Here is a tiny trained network, its code and every weight. The questions are about switching its units off for an input and a target symbol, where a switched-off unit gives its printed mean instead of its output.

import numpy as np


def w(rows, s, z=0):
    codes = np.array(rows[::2]) - 128.0
    scale = np.full(codes.shape[1], s)
    scale[-1] = z or s
    return codes * scale


def norm(h):
    return h / np.sqrt((h * h).mean(-1, keepdims=True) + 1e-5)


def f(y):
    return np.maximum(y, 0)


def softmax(a):
    e = np.exp(a - a.max(-1, keepdims=True))
    return e / e.sum(-1, keepdims=True)


def log_softmax(a):
    a = a - a.max(-1, keepdims=True)
    return a - np.log(np.exp(a).sum(-1, keepdims=True))


def net(x, mask):
    ids = ['ζστφψω'.index(c) for c in x.split()]
    T = len(ids)
    res = E[ids] + P[:T]
    u = 0
    for l in range(2):
        q, k, v = (norm(res) @ M[l].T for M in (Q, K, V))
        z = softmax(np.where(np.tri(T) > 0, q @ k.T / 2**0.5, -1e9)) @ v
        res = res + np.where(mask[u], z, O[l][:, -1]) @ O[l][:, :-1]
        u += 1
        y = f(norm(res) @ A[l][:, :-1].T + A[l][:, -1])
        res = res + np.where(mask[u : u + 8], y, B[l][:, -1]) @ B[l][:, :-1]
        u += 8
    return log_softmax(norm(res)[-1] @ U[:, :-1].T + U[:, -1])


Q, K, V, O, A, B = {}, {}, {}, {}, {}, {}
E = w([
[142,117,190,85,106,53,130,195,60],'ζ',
[159,56,100,137,248,122,181,145,87],'σ',
[101,45,57,110,58,156,157,116,164],'τ',
[44,148,105,63,194,101,117,84,124],'φ',
[176,187,122,41,185,105,198,90,117],'ψ',
[184,128,126,127,159,166,89,161,206],'ω',
],0.016)
P = w([
[65,47,51,132,124,117,186,222,214],'0',
[60,105,24,74,116,136,101,188,150],'1',
[54,158,105,115,132,170,135,170,191],'2',
[92,105,102,96,121,143,112,107,159],'3',
[120,103,126,91,106,110,88,73,146],'4',
[132,89,145,94,105,117,79,41,139],'5',
[143,99,164,106,116,123,57,21,121],'6',
[152,92,176,111,130,115,42,1,103],'7',
[182,40,163,67,119,48,74,38,121],'8',
],0.0094)
Q[0] = w([
[155,203,63,70,174,150,84,134,236],'L0H0',
[70,223,121,255,149,182,135,173,173],'L0H0',
],0.0092)
K[0] = w([
[126,135,226,44,109,111,99,254,142],'L0H0',
[116,79,56,83,148,90,204,176,183],'L0H0',
],0.0088)
V[0] = w([
[137,75,126,148,94,148,74,183,104],'L0H0',
[191,96,111,87,154,132,83,160,253],'L0H0',
],0.0073)
O[0] = w([
[67,164,185,255,71,59,129,65,49,185],'L0H0',
[216,177,102,221,102,54,192,73,247,252],'L0H0',
],0.0092,0.0023)
A[0] = w([
[84,154,158,143,46,176,132,106,133,81],'L0N0',
[155,66,148,122,83,187,102,32,122,2],'L0N1',
[156,126,143,92,178,119,148,76,86,103],'L0N2',
[107,122,84,134,146,102,115,90,245,203],'L0N3',
[132,83,150,106,138,182,166,117,91,191],'L0N4',
[222,72,136,149,139,167,91,173,153,115],'L0N5',
[110,104,148,153,174,150,93,58,88,37],'L0N6',
[105,79,72,136,139,125,132,135,146,82],'L0N7',
],0.011,0.0053)
B[0] = w([
[142,167,98,169,2,195,219,250,124,142],'L0N0',
[199,168,148,165,21,168,75,143,94,163],'L0N1',
[117,131,40,67,141,13,189,95,156,203],'L0N2',
[100,80,94,154,136,137,41,95,16,254],'L0N3',
[154,138,192,81,120,136,111,230,111,185],'L0N4',
[64,236,39,180,98,1,60,80,117,180],'L0N5',
[106,20,186,117,101,147,178,137,206,174],'L0N6',
[128,92,179,158,153,206,88,176,178,173],'L0N7',
],0.0076,0.0085)
Q[1] = w([
[215,144,234,118,122,173,254,176,228],'L1H0',
[119,107,62,46,95,184,106,173,138],'L1H0',
],0.01)
K[1] = w([
[60,94,2,217,209,147,133,181,166],'L1H0',
[27,78,172,43,174,77,205,51,161],'L1H0',
],0.0079)
V[1] = w([
[229,156,32,120,213,56,193,197,117],'L1H0',
[123,164,177,147,219,98,2,135,125],'L1H0',
],0.0075)
O[1] = w([
[123,159,217,114,195,146,202,124,143,252],'L1H0',
[53,191,204,164,97,130,6,156,221,190],'L1H0',
],0.011,0.0028)
A[1] = w([
[164,157,127,77,104,76,147,87,103,81],'L1N0',
[156,146,79,163,76,87,89,26,252,158],'L1N1',
[219,108,149,160,77,155,180,238,114,31],'L1N2',
[170,189,55,195,142,193,71,77,255,4],'L1N3',
[111,182,62,212,79,153,11,78,180,187],'L1N4',
[204,147,176,119,57,198,209,153,172,105],'L1N5',
[226,104,114,131,196,238,106,115,91,72],'L1N6',
[237,30,113,172,108,71,113,92,85,86],'L1N7',
],0.0089,0.0042)
B[1] = w([
[154,127,125,121,148,153,169,80,143,195],'L1N0',
[204,150,154,121,177,57,142,74,85,215],'L1N1',
[174,154,200,123,132,114,100,118,210,156],'L1N2',
[162,188,84,112,112,75,168,4,87,162],'L1N3',
[145,138,140,52,108,82,129,115,212,253],'L1N4',
[152,97,80,105,80,224,129,55,90,144],'L1N5',
[191,183,117,70,134,180,102,83,121,141],'L1N6',
[139,93,171,90,73,170,147,169,172,213],'L1N7',
],0.014,0.0072)
U = w([
[112,127,238,195,136,106,141,157,179,242],'ζ',
[186,119,130,96,206,185,154,82,153,1],'σ',
[144,66,92,157,52,155,162,106,127,146],'τ',
[102,113,91,158,104,90,91,117,7,251],'φ',
[164,197,83,187,121,87,164,40,127,150],'ψ',
[81,136,101,96,134,91,52,112,208,3],'ω',
],0.012,0.004)

Each question gives the input, a string of symbols that net reads in full, and the target symbol t.
The units are the heads (2 rows each of Q, K, V and O) and the neurons (one row each of A and B). Each row of codes is followed by its name. A weight is (code - 128) times the scale printed after its matrix; where a second scale follows, it is the last column's (O, A, B and U).
mask holds one flag per unit, layer by layer, with each layer's heads first. A switched-off unit (its flag False) gives its mean, the last column of its rows in O or B, instead of its output. The means were averaged over made-up inputs and are rounded, as every weight is.
A unit's drop is (log p(t) with every unit on - log p(t) with that unit switched off) / (log p(t) with every unit on - log p(t) with every unit switched off).
The circuit of an input: a set's keep is (log p(t) with only the set's units on - log p(t) with every unit switched off) / (log p(t) with every unit on - log p(t) with every unit switched off). Starting from the 12 units with the biggest drops (on a tie, the unit counted first), units are removed one at a time, each time the one whose removal leaves the highest keep (on an exact tie, the one counted first), for as long as the keep stays at least 0.8.
circuit, biggest first: the units of the circuit, biggest drop first
unit that matters most: the unit with the biggest drop
k most important neurons: the k neurons with the biggest drops, biggest first
k most important neurons of layer l: the k neurons of layer l with the biggest drops, biggest first
input σ σ ω σ, target ψ: circuit, biggest first : (L0H0)
input τ σ τ φ ζ φ, target ζ: circuit, biggest first : (L0H0; L1H0; L0N6)
input φ ζ φ, target ζ: circuit, biggest first : (L0H0; L0N6; L1H0)
input ζ ζ ζ ω ζ τ σ, target τ: circuit, biggest first : (L1N7; L1H0; L0N1)
input ω ζ τ ζ ω τ, target ψ: 3 most important neurons : (L1N1; L1N3; L0N6)
input ζ ψ τ ζ ζ ω ω ζ, target ψ: 2 most important neurons : (L1N1; L0N1)
input σ ψ ζ ψ ζ φ ψ τ, target σ: circuit, biggest first : (L0N2; L1H0; L0H0)
input ψ σ ζ φ ζ φ φ σ, target ω: circuit, biggest first : (L0H0; L0N4; L1H0)
input σ φ ψ, target σ: circuit, biggest first : (L0H0; L1N4)
input ψ ω ζ ζ τ ζ ζ, target τ: 3 most important neurons : (L0N3; L0N5; L0N1)
input ζ σ ω ψ ζ, target ψ: 4 most important neurons of layer 1 : (L1N7; L1N4; L1N0; L1N2)
input ω ω ζ φ ζ, target ω: circuit, biggest first : (L0H0; L1H0)
input φ ω ζ φ φ ψ ζ, target σ: circuit, biggest first : (L0H0; L1H0; L0N2)
input ζ ζ ζ ζ ζ ζ, target φ: unit that matters most : L0H0
input ω ψ τ, target ψ: 4 most important neurons of layer 0 : (L0N6; L0N4; L0N3; L0N0)
input ζ φ ζ ψ σ τ, target σ: 3 most important neurons : (L1N6; L0N2; L1N2)
input τ σ σ ζ ψ ζ, target σ: 2 most important neurons : (L0N3; L1N0)
input τ τ σ, target τ: 2 most important neurons of layer 1 : (L1N7; L1N1)
input φ φ σ φ σ σ, target ω: 2 most important neurons : (L0N5; L0N4)
input ψ τ φ, target σ: circuit, biggest first : (L1H0)
input ζ ζ ζ ζ, target φ: 2 most important neurons : (L0N6; L1N4)
input ω φ φ, target ψ: 2 most important neurons of layer 1 : (L1N3; L1N1)
input σ ζ σ, target ζ: 2 most important neurons : (L0N4; L0N7)
input φ ψ σ φ, target σ: 3 most important neurons of layer 0 : (L0N3; L0N5; L0N7)
